Here is a tiny trained network, its code and every weight. The questions are about switching its units off for an input and a target symbol, where a switched-off unit gives its printed mean instead of its output.

import numpy as np


def w(rows, s, z=0):
    codes = np.array(rows[::2]) - 128.0
    scale = np.full(codes.shape[1], s)
    scale[-1] = z or s
    return codes * scale


def norm(h):
    return h / np.sqrt((h * h).mean(-1, keepdims=True) + 1e-5)


def f(y):
    return y / 2 * (1 + np.tanh(0.7978845608 * (y + 0.044715 * y**3)))


def softmax(a):
    e = np.exp(a - a.max(-1, keepdims=True))
    return e / e.sum(-1, keepdims=True)


def log_softmax(a):
    a = a - a.max(-1, keepdims=True)
    return a - np.log(np.exp(a).sum(-1, keepdims=True))


def net(x, mask):
    ids = ['ΔΣΨΩαεηθλμξφ'.index(c) for c in x.split()]
    T = len(ids)
    res = E[ids] + P[:T]
    u = 0
    for l in range(3):
        q, k, v = (norm(res) @ M[l].T for M in (Q, K, V))
        z = softmax(np.where(np.tri(T) > 0, q @ k.T / 3**0.5, -1e9)) @ v
        res = res + np.where(mask[u], z, O[l][:, -1]) @ O[l][:, :-1]
        u += 1
        y = f(norm(res) @ A[l][:, :-1].T + A[l][:, -1])
        res = res + np.where(mask[u : u + 12], y, B[l][:, -1]) @ B[l][:, :-1]
        u += 12
    return log_softmax(norm(res)[-1] @ U[:, :-1].T + U[:, -1])


Q, K, V, O, A, B = {}, {}, {}, {}, {}, {}
E = w([
[154,92,118,113],'Δ',
[152,93,118,114],'Σ',
[150,142,124,165],'Ψ',
[122,161,124,92],'Ω',
[114,150,70,139],'α',
[103,82,169,118],'ε',
[124,116,124,96],'η',
[161,102,135,150],'θ',
[154,189,136,76],'λ',
[140,164,176,124],'μ',
[120,111,91,255],'ξ',
[186,165,160,94],'φ',
],0.032)
P = w([
[216,100,33,254],'0',
[107,178,25,203],'1',
[108,168,48,188],'2',
[34,220,60,172],'3',
[135,116,68,115],'4',
[135,111,86,97],'5',
[121,125,106,83],'6',
[123,131,131,55],'7',
[114,143,154,45],'8',
[111,153,177,27],'9',
],0.0064)
Q[0] = w([
[85,159,76,111],'0.h0',
[101,144,134,26],'0.h0',
[121,168,121,6],'0.h0',
],0.015)
K[0] = w([
[38,109,175,79],'0.h0',
[155,130,207,12],'0.h0',
[137,133,200,17],'0.h0',
],0.011)
V[0] = w([
[151,236,66,236],'0.h0',
[161,74,167,86],'0.h0',
[224,2,73,93],'0.h0',
],0.0057)
O[0] = w([
[204,92,136,237,248],'0.h0',
[138,122,110,217,53],'0.h0',
[20,253,137,182,50],'0.h0',
],0.0047,0.0013)
A[0] = w([
[111,86,189,159,111],'0.n0',
[61,9,147,73,207],'0.n1',
[163,60,112,139,91],'0.n2',
[194,122,132,220,115],'0.n3',
[122,96,98,124,116],'0.n4',
[127,131,222,118,142],'0.n5',
[157,170,114,145,74],'0.n6',
[145,155,82,193,9],'0.n7',
[150,178,144,158,168],'0.n8',
[111,168,162,136,142],'0.n9',
[98,53,183,129,67],'0.n10',
[223,47,243,28,251],'0.n11',
],0.011,0.0028)
B[0] = w([
[84,83,140,116,128],'0.n0',
[171,131,110,50,176],'0.n1',
[55,214,146,106,135],'0.n2',
[119,110,63,94,176],'0.n3',
[167,255,132,91,135],'0.n4',
[153,82,175,229,150],'0.n5',
[156,74,118,110,146],'0.n6',
[151,130,171,32,155],'0.n7',
[139,91,148,188,157],'0.n8',
[179,156,93,198,137],'0.n9',
[86,105,161,124,129],'0.n10',
[90,191,134,170,255],'0.n11',
],0.0069)
Q[1] = w([
[175,200,82,96],'1.h0',
[140,212,149,209],'1.h0',
[3,86,216,199],'1.h0',
],0.0063)
K[1] = w([
[152,156,119,164],'1.h0',
[91,89,221,134],'1.h0',
[101,6,199,114],'1.h0',
],0.011)
V[1] = w([
[147,160,134,203],'1.h0',
[172,173,97,87],'1.h0',
[118,101,103,3],'1.h0',
],0.0076)
O[1] = w([
[120,146,59,254,134],'1.h0',
[100,143,70,200,254],'1.h0',
[152,131,126,158,176],'1.h0',
],0.0098,0.0045)
A[1] = w([
[98,70,137,57,116],'1.n0',
[185,187,195,66,80],'1.n1',
[60,205,190,2,1],'1.n2',
[80,77,141,216,52],'1.n3',
[156,78,106,46,144],'1.n4',
[156,55,69,41,144],'1.n5',
[29,161,141,120,64],'1.n6',
[181,100,92,209,155],'1.n7',
[141,152,204,115,235],'1.n8',
[132,187,115,74,142],'1.n9',
[113,58,225,137,69],'1.n10',
[61,94,61,104,86],'1.n11',
],0.0096,0.0027)
B[1] = w([
[67,202,140,90,126],'1.n0',
[158,44,110,106,167],'1.n1',
[163,112,128,136,242],'1.n2',
[84,148,15,133,136],'1.n3',
[93,184,94,192,145],'1.n4',
[87,142,145,208,172],'1.n5',
[117,190,111,75,153],'1.n6',
[74,104,90,122,220],'1.n7',
[155,81,97,121,156],'1.n8',
[88,146,152,152,254],'1.n9',
[120,1,126,165,138],'1.n10',
[179,164,121,191,184],'1.n11',
],0.0079,0.0046)
Q[2] = w([
[103,2,209,110],'2.h0',
[103,109,181,84],'2.h0',
[253,191,27,115],'2.h0',
],0.012)
K[2] = w([
[120,161,1,177],'2.h0',
[124,122,80,180],'2.h0',
[64,96,250,94],'2.h0',
],0.013)
V[2] = w([
[37,116,111,90],'2.h0',
[247,148,137,120],'2.h0',
[63,74,221,193],'2.h0',
],0.015)
O[2] = w([
[52,64,92,42,112],'2.h0',
[131,177,55,254,111],'2.h0',
[88,113,183,183,2],'2.h0',
],0.012,0.0057)
A[2] = w([
[94,138,92,141,215],'2.n0',
[146,177,118,202,135],'2.n1',
[143,140,161,53,254],'2.n2',
[167,71,55,188,136],'2.n3',
[126,76,242,91,191],'2.n4',
[126,109,105,203,164],'2.n5',
[218,77,124,151,62],'2.n6',
[169,191,80,127,56],'2.n7',
[206,96,129,179,86],'2.n8',
[128,159,241,95,176],'2.n9',
[188,205,225,212,228],'2.n10',
[7,62,143,100,108],'2.n11',
],0.012,0.0059)
B[2] = w([
[77,120,185,128,244],'2.n0',
[144,139,166,123,240],'2.n1',
[76,117,214,127,254],'2.n2',
[102,112,194,112,232],'2.n3',
[174,67,208,141,212],'2.n4',
[51,140,127,94,192],'2.n5',
[171,122,157,106,129],'2.n6',
[170,48,119,145,253],'2.n7',
[184,157,151,88,153],'2.n8',
[138,70,194,114,174],'2.n9',
[45,114,175,109,249],'2.n10',
[248,116,121,174,222],'2.n11',
],0.012,0.0056)
U = w([
[53,150,105,12,111],'Δ',
[45,153,217,116,129],'Σ',
[153,71,124,183,91],'Ψ',
[164,95,200,124,106],'Ω',
[206,179,96,183,129],'α',
[146,104,50,116,254],'ε',
[75,103,89,79,157],'η',
[116,95,116,98,3],'θ',
[116,211,180,225,141],'λ',
[252,116,90,87,104],'μ',
[108,57,116,123,65],'ξ',
[60,117,92,124,232],'φ',
],0.017,0.0076)

Each question gives the input, a string of symbols that net reads in full, and the target symbol t.
The units are the heads (3 rows each of Q, K, V and O) and the neurons (one row each of A and B). Each row of codes is followed by its name. A weight is (code - 128) times the scale printed after its matrix; where a second scale follows, it is the last column's (O, A, B and U).
mask holds one flag per unit, layer by layer, with each layer's heads first. A switched-off unit (its flag False) gives its mean, the last column of its rows in O or B, instead of its output. The means were averaged over made-up inputs and are rounded, as every weight is.
A unit's drop is (log p(t) with every unit on - log p(t) with that unit switched off) / (log p(t) with every unit on - log p(t) with every unit switched off).
The circuit of an input: a set's keep is (log p(t) with only the set's units on - log p(t) with every unit switched off) / (log p(t) with every unit on - log p(t) with every unit switched off). Starting from the 12 units with the biggest drops (on a tie, the unit counted first), units are removed one at a time, each time the one whose removal leaves the highest keep (on an exact tie, the one counted first), for as long as the keep stays at least 0.8.
circuit, biggest first: the units of the circuit, biggest drop first
unit that matters most: the unit with the biggest drop
top k neurons: the k neurons with the biggest drops, biggest first
top k neurons in layer l: the k neurons of layer l with the biggest drops, biggest first
input ε Δ Ω Ω λ α, target Ω: circuit, biggest first : 2.h0, 2.n11
input Ω α Ω Δ, target ε: top 2 neurons : 1.n7, 2.n10
input α η Ω Ω Ψ η α α, target Δ: unit that matters most : 2.h0
input η φ λ Σ ξ ξ η α λ Ω, target α: top 2 neurons : 1.n2, 1.n7
input Δ Ω Σ Σ, target μ: top 3 neurons in layer 2 : 2.n10, 2.n5, 2.n7
input α Ω φ Σ, target λ: circuit, biggest first : 2.h0, 2.n10
input Ω Δ Ω λ Ω α λ φ α η, target λ: circuit, biggest first : 2.h0, 1.n4
input Ω α Ω Ω Ω Ω, target μ: top 3 neurons : 1.n7, 2.n10, 1.n2
input λ μ Ω Ω η Δ α Σ, target ε: top 4 neurons : 0.n1, 0.n11, 1.n2, 1.n7
input Ψ Ω α α, target ε: top 3 neurons in layer 2 : 2.n10, 2.n2, 2.n7
input Ω α Ω η Ω Ψ α α Ω, target ε: top 2 neurons : 1.n2, 1.n7
input μ Δ φ α Ω α Ω Δ, target ε: top 2 neurons : 0.n1, 1.n2
input Ω φ η α Δ φ Ω Ω η, target Δ: top 3 neurons in layer 2 : 2.n11, 2.n2, 2.n0
input η φ Δ Δ α Δ μ Ψ, target Σ: top neuron in layer 0 : 0.n5
input η μ α, target Σ: top 3 neurons : 0.n5, 0.n2, 0.n11
input φ Σ Ω Ω Ψ ξ μ η Ω Σ, target Δ: top 2 neurons in layer 1 : 1.n3, 1.n9
input Ω α Ω Ω α Σ Ω Ω, target μ: top 3 neurons : 1.n2, 1.n7, 2.n10
input Ω ξ η Σ α, target Δ: top 2 neurons : 2.n11, 1.n5
input Ω Ω α Σ, target ε: top 3 neurons : 1.n7, 2.n10, 0.n11
input Σ α α θ α α Ω Ψ, target ε: unit that matters most : 2.h0
input φ Δ λ, target λ: top 2 neurons : 2.n10, 0.n8
input ε Σ η Ω Ω λ α, target Ω: top 2 neurons : 2.n11, 1.n0
input λ α Ω, target α: top 2 neurons in layer 2 : 2.n2, 2.n7
input Ω α α, target ε: top 2 neurons in layer 0 : 0.n7, 0.n11
